Below is a small trained network, with its code and all its weights. Each question gives an input and a target symbol and asks what happens when units are switched off, that is, made to give their printed mean instead of their output.

import numpy as np


def w(rows, s, z=0):
    codes = np.array(rows[::2]) - 128.0
    scale = np.full(codes.shape[1], s)
    scale[-1] = z or s
    return codes * scale


def f(y):
    return np.maximum(y, 0)


def softmax(a):
    e = np.exp(a - a.max(-1, keepdims=True))
    return e / e.sum(-1, keepdims=True)


def log_softmax(a):
    a = a - a.max(-1, keepdims=True)
    return a - np.log(np.exp(a).sum(-1, keepdims=True))


def net(x, mask):
    ids = ['αβγδζθμπστφψω'.index(c) for c in x.split()]
    T = len(ids)
    res = E[ids] + P[:T]
    r = res
    for j in range(3):
        rows = slice(4 * j, 4 * j + 4)
        q, k, v = (r @ M[0][rows].T for M in (Q, K, V))
        z = softmax(np.where(np.tri(T) > 0, q @ k.T / 4**0.5, -1e9)) @ v
        o = O[0][rows]
        res = res + np.where(mask[j], z, o[:, -1]) @ o[:, :-1]
    y = f(res @ A[0][:, :-1].T + A[0][:, -1])
    res = res + np.where(mask[3:7], y, B[0][:, -1]) @ B[0][:, :-1]
    return log_softmax(res[-1] @ U[:, :-1].T + U[:, -1])


Q, K, V, O, A, B = {}, {}, {}, {}, {}, {}
E = w([
[130,157,180,42],'α',
[154,140,126,237],'β',
[189,102,132,146],'γ',
[123,174,119,247],'δ',
[158,136,123,205],'ζ',
[45,137,93,102],'θ',
[196,200,54,171],'μ',
[78,5,96,143],'π',
[144,99,77,108],'σ',
[163,125,117,128],'τ',
[162,109,102,136],'φ',
[107,97,221,144],'ψ',
[142,42,181,183],'ω',
],0.013)
P = w([
[177,132,1,216],'0',
[120,167,150,155],'1',
[124,136,127,155],'2',
[123,129,107,151],'3',
[48,117,151,81],'4',
[50,102,139,95],'5',
[46,97,128,106],'6',
],0.0048)
Q[0] = w([
[207,194,149,187],'h0',
[131,71,105,139],'h0',
[89,134,138,96],'h0',
[144,163,238,65],'h0',
[245,186,61,154],'h1',
[66,91,147,141],'h1',
[80,156,64,143],'h1',
[152,204,203,62],'h1',
[196,117,116,195],'h2',
[220,254,72,89],'h2',
[114,186,80,194],'h2',
[191,17,82,169],'h2',
],0.012)
K[0] = w([
[230,84,137,95],'h0',
[135,142,72,140],'h0',
[80,135,162,138],'h0',
[128,151,227,149],'h0',
[209,191,4,102],'h1',
[114,67,182,150],'h1',
[198,42,132,125],'h1',
[162,203,176,152],'h1',
[183,113,62,149],'h2',
[194,220,58,164],'h2',
[126,95,49,103],'h2',
[114,69,77,253],'h2',
],0.014)
V[0] = w([
[118,185,119,167],'h0',
[73,186,149,146],'h0',
[91,84,188,175],'h0',
[225,150,57,155],'h0',
[205,114,198,77],'h1',
[67,129,90,166],'h1',
[120,138,132,63],'h1',
[177,53,229,163],'h1',
[64,165,114,143],'h2',
[78,84,231,140],'h2',
[2,241,119,205],'h2',
[185,186,244,255],'h2',
],0.0085)
O[0] = w([
[96,96,85,141,178],'h0',
[76,145,75,123,110],'h0',
[86,203,138,175,137],'h0',
[162,19,128,147,253],'h0',
[147,162,169,190,59],'h1',
[115,108,96,74,173],'h1',
[167,172,91,150,36],'h1',
[104,129,213,130,157],'h1',
[105,177,76,92,127],'h2',
[173,197,120,159,80],'h2',
[49,255,30,78,171],'h2',
[49,213,187,248,241],'h2',
],0.0095,0.0036)
A[0] = w([
[214,128,147,188,163],'n0',
[135,142,89,60,34],'n1',
[255,164,38,196,254],'n2',
[194,147,178,42,123],'n3',
],0.0099,0.0024)
B[0] = w([
[192,133,194,129,255],'n0',
[107,125,188,171,192],'n1',
[187,246,42,137,223],'n2',
[187,114,129,30,165],'n3',
],0.012,0.0039)
U = w([
[15,142,109,72,250],'α',
[172,178,127,128,69],'β',
[117,188,201,127,100],'γ',
[188,177,159,33,245],'δ',
[173,95,120,133,65],'ζ',
[144,164,133,143,86],'θ',
[175,119,126,133,114],'μ',
[101,88,120,158,203],'π',
[188,107,109,95,64],'σ',
[69,96,128,152,20],'τ',
[167,83,190,153,81],'φ',
[80,2,119,103,157],'ψ',
[171,183,47,112,150],'ω',
],0.0076,0.0021)

Each question gives the input, a string of symbols that net reads in full, and the target symbol t.
The units are the heads (4 rows each of Q, K, V and O) and the neurons (one row each of A and B). Each row of codes is followed by its name. A weight is (code - 128) times the scale printed after its matrix; where a second scale follows, it is the last column's (O, A, B and U).
mask holds one flag per unit, heads first, then neurons. A switched-off unit (its flag False) gives its mean, the last column of its rows in O or B, instead of its output. The means were averaged over made-up inputs and are rounded, as every weight is.
A unit's drop is (log p(t) with every unit on - log p(t) with that unit switched off) / (log p(t) with every unit on - log p(t) with every unit switched off).
The circuit of an input: a set's keep is (log p(t) with only the set's units on - log p(t) with every unit switched off) / (log p(t) with every unit on - log p(t) with every unit switched off). Starting from all 7 units, units are removed one at a time, each time the one whose removal leaves the highest keep (on an exact tie, the one counted first), for as long as the keep stays at least 0.8.
circuit, biggest first: the units of the circuit, biggest drop first
unit that matters most: the unit with the biggest drop
top k neurons: the k neurons with the biggest drops, biggest first
heads that matter: for each layer, one digit per head in row order, 1 if its drop is at least 0.15 and else 0, layers parted by /
drop when u is switched off: that unit's drop, to one decimal
input τ α α, target δ: circuit, biggest first => (h2, n3)
input δ μ σ, target α: circuit, biggest first => (h2)
input θ π τ, target ω: heads that matter => 010
input θ α β, target ω: circuit, biggest first => (n2, h1)
input π σ σ, target δ: circuit, biggest first => (h2, n3, h0)
input δ β γ, target α: circuit, biggest first => (h2, h1)
input α δ δ ζ γ, target α: heads that matter => 001
input δ α δ δ, target α: heads that matter => 001
input δ φ β, target α: circuit, biggest first => (h2, n0)
input μ ψ ω, target φ: circuit, biggest first => (h2, n0, h0)
input δ θ ω β, target α: circuit, biggest first => (h2, h1, n0)
input δ μ ψ, target γ: circuit, biggest first => (h2, h1)
input μ σ β β, target ψ: circuit, biggest first => (h2, h0)
input δ δ ψ φ, target α: circuit, biggest first => (h2, n0)
input δ μ π, target ψ: unit that matters most => h2
input ζ ψ δ δ γ β σ, target α: top 2 neurons => (n0, n2)
input γ ζ γ, target φ: top 2 neurons => (n0, n2)
input γ ω τ τ, target φ: drop when n0 is switched off => 0.2
input μ φ φ, target ψ: drop when n2 is switched off => 0.1
input μ ψ γ δ, target ψ: drop when h0 is switched off => 0.4
input θ μ θ σ δ δ, target ω: unit that matters most => h1
